Below are the code and all the weights of a small trained network. Each question names an input and a target symbol and asks about switching units off, where a switched-off unit gives its printed mean instead of its output.

import numpy as np


def w(rows, s, z=0):
    codes = np.array(rows[::2]) - 128.0
    scale = np.full(codes.shape[1], s)
    scale[-1] = z or s
    return codes * scale


def f(y):
    return np.maximum(y, 0)


def softmax(a):
    e = np.exp(a - a.max(-1, keepdims=True))
    return e / e.sum(-1, keepdims=True)


def log_softmax(a):
    a = a - a.max(-1, keepdims=True)
    return a - np.log(np.exp(a).sum(-1, keepdims=True))


def net(x, mask):
    ids = ['αεζηθλξστφψω'.index(c) for c in x.split()]
    T = len(ids)
    res = E[ids] + P[:T]
    u = 0
    for l in range(2):
        q, k, v = (res @ M[l].T for M in (Q, K, V))
        z = softmax(np.where(np.tri(T) > 0, q @ k.T / 2**0.5, -1e9)) @ v
        res = res + np.where(mask[u], z, O[l][:, -1]) @ O[l][:, :-1]
        u += 1
        y = f(res @ A[l][:, :-1].T + A[l][:, -1])
        res = res + np.where(mask[u : u + 8], y, B[l][:, -1]) @ B[l][:, :-1]
        u += 8
    return log_softmax(res[-1] @ U[:, :-1].T + U[:, -1])


Q, K, V, O, A, B = {}, {}, {}, {}, {}, {}
E = w([
[81,115,11,160,131,111,98,100,149],'α',
[62,158,32,155,89,116,67,112,163],'ε',
[81,165,151,95,133,165,211,49,66],'ζ',
[59,93,34,148,160,157,67,133,165],'η',
[122,110,54,175,104,145,79,87,186],'θ',
[198,84,173,169,135,79,99,165,58],'λ',
[102,119,58,160,77,109,71,59,207],'ξ',
[179,163,57,65,157,104,138,168,86],'σ',
[105,82,54,180,146,167,90,118,180],'τ',
[199,120,71,128,84,56,206,121,130],'φ',
[91,58,216,150,88,109,167,102,186],'ψ',
[90,41,65,70,128,74,153,164,209],'ω',
],0.011)
P = w([
[153,157,107,217,254,106,109,37,165],'0',
[121,127,86,202,193,117,110,73,149],'1',
[111,108,85,180,155,114,113,88,135],'2',
[105,103,91,158,134,120,112,112,129],'3',
[95,90,91,138,115,122,117,129,125],'4',
[92,87,94,105,103,117,114,132,126],'5',
[91,80,108,88,83,115,119,146,134],'6',
[95,76,112,61,69,114,124,161,127],'7',
[93,61,120,29,59,108,126,174,137],'8',
[103,46,111,13,45,111,139,199,145],'9',
],0.0074)
Q[0] = w([
[116,183,161,105,148,176,208,81,121],'0.h1',
[64,76,2,103,95,128,118,86,170],'0.h1',
],0.011)
K[0] = w([
[79,176,100,132,163,188,155,51,156],'0.h1',
[121,108,167,11,71,137,216,151,101],'0.h1',
],0.011)
V[0] = w([
[158,190,215,193,179,165,116,89,20],'0.h1',
[64,132,84,83,207,209,2,193,102],'0.h1',
],0.0062)
O[0] = w([
[135,58,62,108,71,216,101,138,130,48],'0.h1',
[132,151,161,72,194,195,2,123,117,12],'0.h1',
],0.0084,0.0012)
A[0] = w([
[86,162,97,147,95,142,35,87,183,193],'0.n1',
[83,254,163,117,229,122,74,148,90,69],'0.n2',
[126,193,125,167,151,58,143,109,102,173],'0.n3',
[86,184,194,209,130,81,154,73,151,151],'0.n4',
[113,150,198,82,111,125,131,157,61,254],'0.n5',
[152,193,127,149,177,89,127,92,96,213],'0.n6',
[156,96,89,82,131,102,154,185,143,186],'0.n7',
[131,142,192,164,249,107,150,88,99,198],'0.n8',
],0.0075,0.003)
B[0] = w([
[106,113,50,133,138,142,82,106,178,253],'0.n1',
[1,142,105,113,136,130,80,195,105,161],'0.n2',
[108,138,104,118,164,43,155,118,167,186],'0.n3',
[80,137,134,136,109,72,117,70,202,190],'0.n4',
[168,58,111,89,116,132,153,105,120,176],'0.n5',
[117,100,78,95,182,73,131,98,169,179],'0.n6',
[145,124,117,103,110,64,110,165,118,198],'0.n7',
[118,32,118,104,246,108,152,107,189,178],'0.n8',
],0.008,0.0055)
Q[1] = w([
[129,85,46,99,99,62,64,168,157],'1.h1',
[45,50,9,103,50,58,110,122,204],'1.h1',
],0.011)
K[1] = w([
[163,95,188,39,86,92,140,193,92],'1.h1',
[117,115,221,1,72,106,190,153,104],'1.h1',
],0.0079)
V[1] = w([
[200,41,220,194,143,99,98,228,129],'1.h1',
[16,69,254,177,105,202,121,41,192],'1.h1',
],0.0066)
O[1] = w([
[53,98,182,254,173,131,83,117,88,185],'1.h1',
[112,38,182,114,91,113,144,195,184,3],'1.h1',
],0.0077,0.0035)
A[1] = w([
[67,86,151,255,139,149,64,116,59,254],'1.n1',
[134,177,207,196,26,209,88,149,34,124],'1.n2',
[58,75,202,164,34,135,204,143,164,160],'1.n3',
[117,133,66,41,51,223,151,187,134,177],'1.n4',
[129,130,129,129,127,129,129,131,127,127],'1.n5',
[221,149,168,91,12,252,163,204,57,101],'1.n6',
[201,195,141,156,93,176,69,40,134,152],'1.n7',
[81,37,222,196,92,111,111,181,166,160],'1.n8',
],0.0058,0.0038)
B[1] = w([
[124,118,122,105,98,81,93,114,108,248],'1.n1',
[81,219,253,119,70,144,70,196,161,143],'1.n2',
[147,135,73,108,152,113,115,154,123,158],'1.n3',
[84,122,136,72,117,133,151,117,85,163],'1.n4',
[129,129,128,127,128,129,129,128,128,128],'1.n5',
[103,199,207,124,86,104,57,198,177,130],'1.n6',
[122,141,105,106,156,130,127,139,106,145],'1.n7',
[140,145,71,121,142,119,132,153,120,181],'1.n8',
],0.013,0.011)
U = w([
[155,45,55,117,174,118,171,56,81,231],'α',
[83,237,144,78,60,83,72,183,138,147],'ε',
[101,72,155,81,52,178,210,119,105,149],'ζ',
[89,121,149,113,199,197,101,187,129,17],'η',
[220,130,156,139,127,172,103,107,193,137],'θ',
[111,76,157,188,95,106,73,97,77,143],'λ',
[231,136,166,114,69,118,99,93,220,1],'ξ',
[176,241,92,118,207,186,109,154,77,63],'σ',
[158,112,163,167,181,204,128,149,171,201],'τ',
[150,221,119,223,69,118,227,99,138,122],'φ',
[146,134,88,182,116,131,166,253,145,28],'ψ',
[54,149,210,164,190,101,174,133,172,64],'ω',
],0.0057,0.0047)

Each question gives the input, a string of symbols that net reads in full, and the target symbol t.
The units are the heads (2 rows each of Q, K, V and O) and the neurons (one row each of A and B). Each row of codes is followed by its name. A weight is (code - 128) times the scale printed after its matrix; where a second scale follows, it is the last column's (O, A, B and U).
mask holds one flag per unit, layer by layer, with each layer's heads first. A switched-off unit (its flag False) gives its mean, the last column of its rows in O or B, instead of its output. The means were averaged over made-up inputs and are rounded, as every weight is.
A unit's drop is (log p(t) with every unit on - log p(t) with that unit switched off) / (log p(t) with every unit on - log p(t) with every unit switched off).
unit that matters most: the unit with the biggest drop
top k neurons: the k neurons with the biggest drops, biggest first
k most important neurons of layer l: the k neurons of layer l with the biggest drops, biggest first
drop of u: that unit's drop, to one decimal
input λ ε α ξ ξ τ, target λ: 2 most important neurons of layer 1	1.n1, 1.n3
input ε ζ θ τ α ε ζ, target ε: top 3 neurons	1.n6, 0.n8, 0.n1
input λ ξ η ε λ ζ ψ α, target ψ: unit that matters most	1.h1
input λ λ τ α θ η θ, target λ: top 2 neurons	0.n1, 1.n1
input ω η τ λ θ λ λ ε σ, target σ: top 2 neurons	1.n1, 0.n7
input η λ λ λ, target ε: 2 most important neurons of layer 0	0.n8, 0.n1
input ζ λ α ε ε, target λ: top 2 neurons	0.n1, 1.n1
input ε σ φ τ θ ω α λ λ, target λ: top 2 neurons	0.n5, 1.n1
input ε φ η λ τ φ ω ε η ω, target ω: top 2 neurons	0.n8, 1.n1
input η σ θ, target σ: top 2 neurons	1.n7, 1.n1
input λ ω ε, target ω: 2 most important neurons of layer 0	0.n8, 0.n4
input ψ ζ α θ θ α, target ζ: top 2 neurons	1.n4, 0.n4
input λ θ θ η σ, target σ: top 2 neurons	1.n1, 0.n4
input φ η α ε θ τ ψ τ ζ, target ζ: 2 most important neurons of layer 0	0.n5, 0.n4
input λ σ θ ξ ε ζ ε, target ζ: top neuron	1.n4
input ξ ε ξ σ η λ λ σ ξ α, target σ: drop of 0.n7	0.2
input ε ψ σ φ ξ ξ, target φ: drop of 1.n1	0.2
input λ ξ λ λ ζ, target ζ: 2 most important neurons of layer 1	1.n4, 1.n8
input λ λ η ξ ω η ε θ, target ω: drop of 0.n4	0.1
input ε ω τ, target ω: unit that matters most	0.h1
